Small tables with named rows and columns. After each table, cells are looked up by row and column.

sodolil =
columns: tibub, budiso, toderi
nubu: [-1.749, -7.868, -0.562]
lig: [1.373, 1.789, -0.181]
vakufu: [-1.330, 2.636, -2.944]
vuzegov: [-0.639, -3.059, -1.345]
kesunop: [-4.332, -4.405, -0.172]
pefig: [-0.688, -4.330, -3.726]
zelemub: [-2.215, -3.816, -1.643]
dis: [-5.715, -1.055, -5.212]
fas: [-0.022, 6.218, -0.687]
vifil: [-0.658, -0.301, -0.208]

pefig, tibub -> -0.688
vakufu, tibub -> -1.330
fas, tibub -> -0.022
dis, toderi -> -5.212
vuzegov, toderi -> -1.345
lig, toderi -> -0.181
vakufu, budiso -> 2.636
vakufu, toderi -> -2.944
kesunop, tibub -> -4.332
Which row has the largest tibub? lig

fegug =
,kes,nus,notepa,nakabe
veka,7734,1431,9356,2353
tet,-1558,-7391,-2809,4115
mubezir,944,699,3031,-354

notepa of veka is 9356
kes of tet is -1558
nakabe of veka is 2353
notepa of tet is -2809
notepa of mubezir is 3031
kes of veka is 7734
nakabe of tet is 4115
nus of veka is 1431
kes of mubezir is 944
nus of mubezir is 699
Which row has the largest nus? veka

dabe =
	lik	vovine	retoso	rak	sus	sepogi	vitesob	nezogu	laf	lediso
sefim	44	120	111	52	130	157	132	211	52	170
datazuk	103	19	44	142	88	88	129	21	35	32
vab	109	122	228	178	48	133	85	86	208	100
kogir	128	90	60	89	74	129	126	127	144	139
dur	232	116	57	73	127	107	19	122	155	140
zut	88	114	168	129	127	123	163	116	119	83
gosofes	100	181	155	123	185	55	53	75	38	73
zel	119	218	197	142	209	19	33	61	17	34

datazuk, lik -> 103
zut, sepogi -> 123
dur, sepogi -> 107
sefim, vitesob -> 132
vab, retoso -> 228
datazuk, sepogi -> 88
zut, rak -> 129
kogir, sus -> 74
datazuk, sus -> 88
dur, sus -> 127
sefim, sus -> 130
sefim, nezogu -> 211
kogir, vovine -> 90
gosofes, vovine -> 181
zel, rak -> 142
vab, nezogu -> 86
Which row has the largest retoso? vab

sif =
columns: firabub, gef, rud
lepipam: [-625, 544, 257]
fogoti: [-90, 304, 977]
ruzugi: [-377, 527, -341]
dod: [635, -361, -803]
gofoz: [-645, 815, -74]
lafuvi: [877, -398, 141]
ren: [-691, 883, 891]

What is the gef of dod in sif?
-361
What is the firabub of lepipam in sif?
-625
What is the rud of gofoz in sif?
-74
What is the gef of fogoti in sif?
304
What is the gef of gofoz in sif?
815
What is the gef of ren in sif?
883
What is the gef of lepipam in sif?
544
What is the firabub of ren in sif?
-691
What is the firabub of gofoz in sif?
-645
What is the rud of lepipam in sif?
257
What is the rud of dod in sif?
-803
What is the rud of lafuvi in sif?
141
What is the rud of fogoti in sif?
977
What is the gef of lafuvi in sif?
-398
What is the rud of ren in sif?
891
What is the firabub of dod in sif?
635
What is the firabub of fogoti in sif?
-90
What is the firabub of lafuvi in sif?
877
Row with the largest firabub: lafuvi

Table tuta
|  | masame | nafik |
|---|---|---|
| gefu | -581 | -279 |
| pasu | 330 | -916 |
| pobu | -208 | -54 |
| fug | -283 | -69 |
| sedabam | -211 | 108 |
| dasep | 182 | -994 |
| vutup | -602 | 782 |
| vovep | 578 | 482 |
| ven | -458 | -339 |
| zadigib | -255 | -13 |
| podaduk | -443 | -233 |
| fad | 236 | -706 |

What is the masame of vutup in tuta? -602
What is the nafik of sedabam in tuta? 108
What is the nafik of fad in tuta? -706
What is the nafik of podaduk in tuta? -233
What is the nafik of zadigib in tuta? -13
What is the masame of podaduk in tuta? -443
What is the masame of dasep in tuta? 182
What is the nafik of pasu in tuta? -916
What is the nafik of vutup in tuta? 782
What is the masame of fad in tuta? 236
What is the masame of vovep in tuta? 578

bila:
|  | zefogum | vip |
|---|---|---|
| rukori | 152 | 41 |
| sud | 47 | 92 |
| poz | 164 | 154 |
| riv | 151 | 229 |
| sug | 163 | 153 |
| nubu | 27 | 129 |
| ses | 125 | 226 |
| nisiv | 26 | 107 |

zefogum of poz = 164
vip of poz = 154
vip of nubu = 129
vip of ses = 226
zefogum of rukori = 152
vip of rukori = 41
Row with the largest vip: riv

tis
|  | godege | lamidaz | tebuf | rak | seruz |
|---|---|---|---|---|---|
| gor | -2.0 | -1.7 | -3.2 | -4.1 | 3.8 |
| tuni | 4.1 | -7.2 | 6.3 | -5.7 | -0.4 |
| gedev | -0.4 | -4.1 | -1.7 | -2.5 | -3.1 |
| nikas | -5.0 | 5.0 | -7.7 | 6.0 | -4.6 |
| tad | -1.2 | -4.5 | 3.8 | -8.4 | 5.9 |
| dedugu | -0.4 | -3.3 | -4.7 | 3.9 | -9.4 |
| sivag | 3.1 | -7.2 | 6.8 | -8.4 | 5.4 |
| fozabo | -2.5 | 3.8 | -7.7 | 6.5 | -9.4 |

What is the seruz of sivag in tis? 5.4
What is the seruz of dedugu in tis? -9.4
What is the seruz of tad in tis? 5.9
What is the rak of nikas in tis? 6.0
What is the lamidaz of fozabo in tis? 3.8
What is the tebuf of tuni in tis? 6.3
What is the tebuf of gedev in tis? -1.7
What is the rak of gedev in tis? -2.5
What is the rak of tuni in tis? -5.7

Table mipurum
cols = rofezar, nolero, besik, venif, lalagu, segem, noti, nev
gorumo: [1.212, 3.975, 5.421, 7.246, 5.853, 2.047, 7.029, 1.127]
sav: [6.339, 4.894, 5.893, 6.516, 3.801, 4.786, 6.392, 7.641]
vab: [9.589, 4.816, 1.177, 0.128, 4.467, 2.494, 7.058, 3.276]

besik of gorumo = 5.421
rofezar of vab = 9.589
noti of vab = 7.058
venif of gorumo = 7.246
nolero of sav = 4.894
lalagu of gorumo = 5.853
segem of gorumo = 2.047
besik of vab = 1.177
lalagu of sav = 3.801
noti of gorumo = 7.029
venif of vab = 0.128
nolero of gorumo = 3.975
rofezar of gorumo = 1.212
nolero of vab = 4.816
segem of sav = 4.786
Which row has the largest lalagu? gorumo

Table dit
          neti    vaz   gapu  butom  rekugeg  fikeki  lenoli
dizov    -2492  -1245   -213  -5281     6196   -1030    -164
noka        26  -3220     -7    773     3382    -767    3247
daf       2544   1860   2882  -2052      312    1075     486
vobav     2544    731   2263   3195     -967    1075    2110
futov    -1023   1860   2882  -1649      312    1601    1623
farip     2124   -962  -1451   6021     2870    2128    1298
desugat   1495   4965    612   2388     2359    1601    1785

What is the gapu of daf in dit? 2882
What is the lenoli of noka in dit? 3247
What is the gapu of futov in dit? 2882
What is the rekugeg of vobav in dit? -967
What is the neti of farip in dit? 2124
What is the vaz of farip in dit? -962
What is the gapu of farip in dit? -1451
What is the fikeki of noka in dit? -767
What is the rekugeg of futov in dit? 312
What is the neti of desugat in dit? 1495
What is the neti of daf in dit? 2544
What is the fikeki of farip in dit? 2128
What is the neti of vobav in dit? 2544
What is the lenoli of daf in dit? 486
What is the fikeki of dizov in dit? -1030
What is the gapu of vobav in dit? 2263

vamoz:
         kope  guzabem  nenedu  sis  fov  kogibe  kuf  puvarid  goru
zubinof   126       45      74   76   43     111   74       26   131
vir        67      112     106   99  130      70  108      146    45
lebasif    74       93      94   47   68      38   93      168    53
tuzafed   151       31      81   68   55     140   91       22   177
bazi       35      157     107  119  158      78  105      206    21
bapad     121       67      80   81   65     105   86       42   124
dob       102       82      99   86   80      87   98       83   105
fered      48      137     106  109  148      72  105      177    38

What is the goru of dob in vamoz?
105
What is the sis of tuzafed in vamoz?
68
What is the kope of zubinof in vamoz?
126
What is the fov of vir in vamoz?
130
What is the guzabem of zubinof in vamoz?
45
What is the guzabem of fered in vamoz?
137
What is the fov of lebasif in vamoz?
68
What is the nenedu of bapad in vamoz?
80
What is the puvarid of dob in vamoz?
83
What is the puvarid of bapad in vamoz?
42

temisa:
|  | nolobot | zudeg | zogut | lubupaf |
|---|---|---|---|---|
| ladele | 10.48 | -47.99 | -88.79 | 43.60 |
| gog | -14.09 | -5.29 | 29.85 | -36.62 |
| zeramuk | 10.57 | 12.59 | 34.48 | -42.42 |
| zed | 75.99 | 48.57 | 5.34 | 7.37 |
| feni | -50.34 | -45.83 | 46.96 | -12.31 |
| lak | -4.09 | -42.66 | -33.68 | 52.04 |
| gok | -28.78 | 28.09 | 31.98 | -11.59 |
| guk | 30.38 | 23.15 | 41.30 | 8.71 |
| kipe | -21.54 | 20.97 | 65.67 | -41.89 |

lubupaf of feni is -12.31
nolobot of gok is -28.78
lubupaf of guk is 8.71
zogut of lak is -33.68
zudeg of gog is -5.29
nolobot of zed is 75.99
zudeg of kipe is 20.97
nolobot of gog is -14.09
zudeg of zed is 48.57
lubupaf of kipe is -41.89
Row with the largest zudeg: zed

